cols: A P R K Y F E D Q
j_476: [124 130 120 126 134 122 133 132 130]
j_780: [101 167 109 172 167 167 101  94 101]
j_602: [115 197 107 116 189  90 131 210  74]
j_654: [ 99 112 123 170 168 138  97 106  99]
all j_780: [167]	1 4 5
col: [167 197 112]	P

cols: G B U C J S L W V T
j_435: [136 109 173 142 224 196  44  92 150 131]
j_654: [113 190 109 104  70 138  74 160 130  49]
j_77: [154 105 121  97 103  76  78 215  89 201]
j_780: [ 57  98 113 147 124  78 123 112 143 136]
col: [105  98]	B
col: [173 109 121]	U

cols: M X H N Z
j_780: [124 123 138 135  59]
j_203: [ 89 135 127 135 175]
j_674: [ 59 124 124 135 138]
col: [138 127]	H
col: [89 59]	M
after: [123]	[138]
all j_674: [124]	1 2
all j_203: [135]	1 3
tags:
[58] -> j_381
[135] -> j_969
[59] -> j_136
[134] -> j_632
[176] -> j_964
[175] -> j_426
key j_780 4: 	j_136
perm: [124 124  59 138 135]	j_674

cols: Rab gobel vepi metos
j_674: [ 67 140 150 118]
j_476: [123 113  91  97]
j_203: [122  37 117 117]
j_602: [123 113 118 108]
j_519: [154 166 138 130]
j_752: [124 155 124 102]
after: [154]	[166]
key -> tag
[140] -> j_931
[119] -> j_695
[113] -> j_345
[118] -> j_646
[67] -> j_876
[141] -> j_588
key j_674 1: 	j_931
all j_752: [124]	0 2
find: [122  37 117 117]	j_203
col: [118  97 117]	metos

cols: rudos didi pid bup sava Kobom tola tedaz
j_752: [178 152 171 152 104 178 152  78]
j_435: [ 54  53 187 191  38 196  93 102]
j_476: [110  74  85 184 125 196  36  49]
j_780: [111 196  74  36 125  85 184  49]
j_596: [ 55 222  57  94  55 186 119 151]
j_517: [177 142  83 223 147  39 101  63]
all j_596: [55]	0 4
perm: [ 38  53  54  93 102 187 191 196]	j_435
perm: [ 74 184 125 110  36  49  85 196]	j_476
all j_752: [152]	1 3 6

cols: Gik ruseg Vitu nanir nisus sov
j_435: [125 114 130 148  80  81]
j_203: [151 121 133  95 144 126]
j_602: [132 159 123  91  72 116]
j_517: [ 87  85 120 112 108 138]
j_752: [116  88 131 124  38 132]
j_77: [167 113 171 145  87 131]
j_519: [148 187 125 112  91  85]
j_654: [118  77 142 146  76 146]
j_476: [122  72  78 136 100 154]
j_780: [146  72  78 136 100 154]
j_596: [145 131 171 145  87 131]
all j_596: [145]	0 3
col: [ 72 131]	ruseg
all j_654: [77]	1

cols: mef sir rinu Zasud
j_674: [100 135 146 100]
j_519: [ 86  62 213 100]
j_596: [116 182  35 170]
j_476: [116  97  35 116]
j_602: [167 193  61 167]
j_435: [ 98 204  80  98]
j_77: [ 97 168 128  97]
j_203: [167 193 213  86]
j_654: [124 108 175 124]
j_517: [169 113 101 169]
j_780: [151 167  78 151]
j_752: [186  87  96 186]
key -> tag
[61] -> j_507
[108] -> j_382
[194] -> j_119
[193] -> j_777
[60] -> j_492
key j_602 1: 	j_777
find: [167 193  61 167]	j_602
col: [128 213]	rinu
find: [ 98 204  80  98]	j_435
after: [108]	[175]

cols: ribir Vuda negef zus legi kon katad fupiv
j_435: [156  48 118 123 146 172 146 217]
j_780: [120 124 110 160  91 168  35 143]
j_654: [128 127 131 130 132 127 129 128]
j_203: [120 122  46 133 115 137 130 149]
j_77: [131 128 127 129 128 129 127 130]
j_519: [131 132 130 122 123 126 129 127]
Table of tags by key:
[169] -> j_267
[172] -> j_528
[137] -> j_910
[129] -> j_31
[168] -> j_739
[138] -> j_661
[143] -> j_349
key j_780 5: 	j_739
col: [120 128 120 131]	ribir
find: [128 127 131 130 132 127 129 128]	j_654

cols: lopa vafu Suzit Voto Nor
j_752: [136 109 143 153 162]
j_780: [143 162 108 153 136]
j_596: [ 87 144  26  87 144]
j_654: [146 128 177 135  93]
j_519: [151  65 170 176 221]
j_435: [147  96 167 155 161]
j_203: [136 109 147 143 152]
j_517: [146 130 177 145 130]
key -> tag
[151] -> j_144
[170] -> j_383
[137] -> j_350
[152] -> j_506
[136] -> j_385
key j_519 0: 	j_144
col: [146 151 147]	lopa
all j_596: [144]	1 4
perm: [109 136 143 153 162]	j_752
all j_517: [146]	0
find: [146 128 177 135  93]	j_654

